Here is a tiny trained network, its code and every weight. The questions are about switching its units off for an input and a target symbol, where a switched-off unit gives its printed mean instead of its output.

import numpy as np


def w(rows, s, z=0):
    codes = np.array(rows[::2]) - 128.0
    scale = np.full(codes.shape[1], s)
    scale[-1] = z or s
    return codes * scale


def norm(h):
    return h / np.sqrt((h * h).mean(-1, keepdims=True) + 1e-5)


def f(y):
    return np.maximum(y, 0)


def softmax(a):
    e = np.exp(a - a.max(-1, keepdims=True))
    return e / e.sum(-1, keepdims=True)


def log_softmax(a):
    a = a - a.max(-1, keepdims=True)
    return a - np.log(np.exp(a).sum(-1, keepdims=True))


def net(x, mask):
    ids = ['Γαεησω'.index(c) for c in x.split()]
    T = len(ids)
    res = E[ids] + P[:T]
    r = norm(res)
    for j in range(3):
        rows = slice(2 * j, 2 * j + 2)
        q, k, v = (r @ M[0][rows].T for M in (Q, K, V))
        z = softmax(np.where(np.tri(T) > 0, q @ k.T / 2**0.5, -1e9)) @ v
        o = O[0][rows]
        res = res + np.where(mask[j], z, o[:, -1]) @ o[:, :-1]
    y = f(norm(res) @ A[0][:, :-1].T + A[0][:, -1])
    res = res + np.where(mask[3:15], y, B[0][:, -1]) @ B[0][:, :-1]
    return log_softmax(norm(res)[-1] @ U[:, :-1].T + U[:, -1])


Q, K, V, O, A, B = {}, {}, {}, {}, {}, {}
E = w([
[223,46,90,136,161],'Γ',
[135,153,154,195,201],'α',
[122,179,169,253,218],'ε',
[169,146,71,217,87],'η',
[98,123,81,111,218],'σ',
[175,144,151,49,133],'ω',
],0.017)
P = w([
[194,45,25,40,45],'0',
[144,136,144,145,132],'1',
[102,253,74,158,85],'2',
[17,228,71,172,92],'3',
[17,228,97,185,93],'4',
[95,182,35,114,198],'5',
],0.0053)
Q[0] = w([
[137,85,144,53,94],'h1',
[83,122,225,75,1],'h1',
[62,20,183,97,133],'h2',
[122,128,228,13,77],'h2',
[84,88,43,162,222],'h3',
[238,166,190,174,177],'h3',
],0.0075)
K[0] = w([
[229,118,166,165,159],'h1',
[254,79,134,133,202],'h1',
[153,99,54,181,90],'h2',
[192,76,129,151,131],'h2',
[65,204,172,133,23],'h3',
[116,140,96,200,118],'h3',
],0.0081)
V[0] = w([
[161,194,143,153,3],'h1',
[122,52,44,121,232],'h1',
[5,80,137,236,135],'h2',
[57,185,137,56,181],'h2',
[154,60,81,137,19],'h3',
[43,129,104,122,2],'h3',
],0.0085)
O[0] = w([
[131,192,174,239,86,121],'h1',
[92,114,39,61,125,238],'h1',
[61,87,70,207,157,86],'h2',
[128,166,137,12,162,97],'h2',
[116,130,85,129,66,151],'h3',
[92,161,55,136,132,4],'h3',
],0.011,0.0046)
A[0] = w([
[202,128,197,63,99,170],'n1',
[120,155,168,123,106,76],'n2',
[119,105,83,110,150,84],'n3',
[95,67,173,122,167,83],'n4',
[116,64,175,167,85,50],'n5',
[131,84,204,174,78,85],'n6',
[194,180,8,113,138,194],'n7',
[190,140,170,100,134,254],'n8',
[143,91,111,144,170,35],'n9',
[88,146,31,134,135,127],'n10',
[112,124,180,147,224,30],'n11',
[105,131,157,172,189,4],'n12',
],0.012,0.0031)
B[0] = w([
[71,196,203,123,104,236],'n1',
[183,177,132,1,120,142],'n2',
[125,164,118,113,165,170],'n3',
[125,115,162,100,138,161],'n4',
[152,138,118,223,177,152],'n5',
[150,183,50,137,149,164],'n6',
[27,141,153,135,163,254],'n7',
[131,235,236,151,63,221],'n8',
[128,72,178,155,138,158],'n9',
[68,175,8,170,179,202],'n10',
[160,61,141,92,87,184],'n11',
[129,77,123,139,86,167],'n12',
],0.0079,0.0075)
U = w([
[110,101,120,110,48,105],'Γ',
[131,130,195,126,205,58],'α',
[107,103,190,192,217,5],'ε',
[107,216,105,240,145,208],'η',
[36,193,100,81,253,154],'σ',
[128,255,233,90,172,191],'ω',
],0.0097,0.0032)

Each question gives the input, a string of symbols that net reads in full, and the target symbol t.
The units are the heads (2 rows each of Q, K, V and O) and the neurons (one row each of A and B). Each row of codes is followed by its name. A weight is (code - 128) times the scale printed after its matrix; where a second scale follows, it is the last column's (O, A, B and U).
mask holds one flag per unit, heads first, then neurons. A switched-off unit (its flag False) gives its mean, the last column of its rows in O or B, instead of its output. The means were averaged over made-up inputs and are rounded, as every weight is.
A unit's drop is (log p(t) with every unit on - log p(t) with that unit switched off) / (log p(t) with every unit on - log p(t) with every unit switched off).
The circuit of an input: a set's keep is (log p(t) with only the set's units on - log p(t) with every unit switched off) / (log p(t) with every unit on - log p(t) with every unit switched off). Starting from the 12 units with the biggest drops (on a tie, the unit counted first), units are removed one at a time, each time the one whose removal leaves the highest keep (on an exact tie, the one counted first), for as long as the keep stays at least 0.8.
units of the circuit, in order: the units of the circuit, biggest drop first
most important unit: the unit with the biggest drop
top k neurons: the k neurons with the biggest drops, biggest first
heads that matter: for each layer, one digit per head in row order, 1 if its drop is at least 0.15 and else 0, layers parted by /
drop of u: that unit's drop, to one decimal
input σ σ α, target σ: heads that matter	100
input η σ ω ε η, target ω: heads that matter	110
input α ε α, target ε: most important unit	h2
input ω σ η ε η α, target η: heads that matter	101
input Γ α ε, target ε: heads that matter	011
input σ η η Γ η α, target η: units of the circuit, in order	[h1 h3]
input σ Γ η α ω α, target ω: units of the circuit, in order	[h2 h1]
input σ α Γ, target σ: heads that matter	100
input α α α, target α: heads that matter	011
input η η ω ε Γ, target ω: heads that matter	010
input σ η ε, target σ: heads that matter	100
input σ α η α ε α, target ε: top 3 neurons	[n11 n12 n9]
input α Γ ε α σ η, target σ: heads that matter	000
input ε η η α η Γ, target η: units of the circuit, in order	[h1]
input ε α σ σ ε, target σ: heads that matter	110
input Γ ω η η, target ω: drop of h2	1.3
input α ε α Γ, target ε: drop of h2	0.9
input ω ω η Γ, target ω: drop of h2	0.8
input Γ ε Γ, target ε: drop of h3	0.4
input α α Γ ε, target ε: most important unit	h3
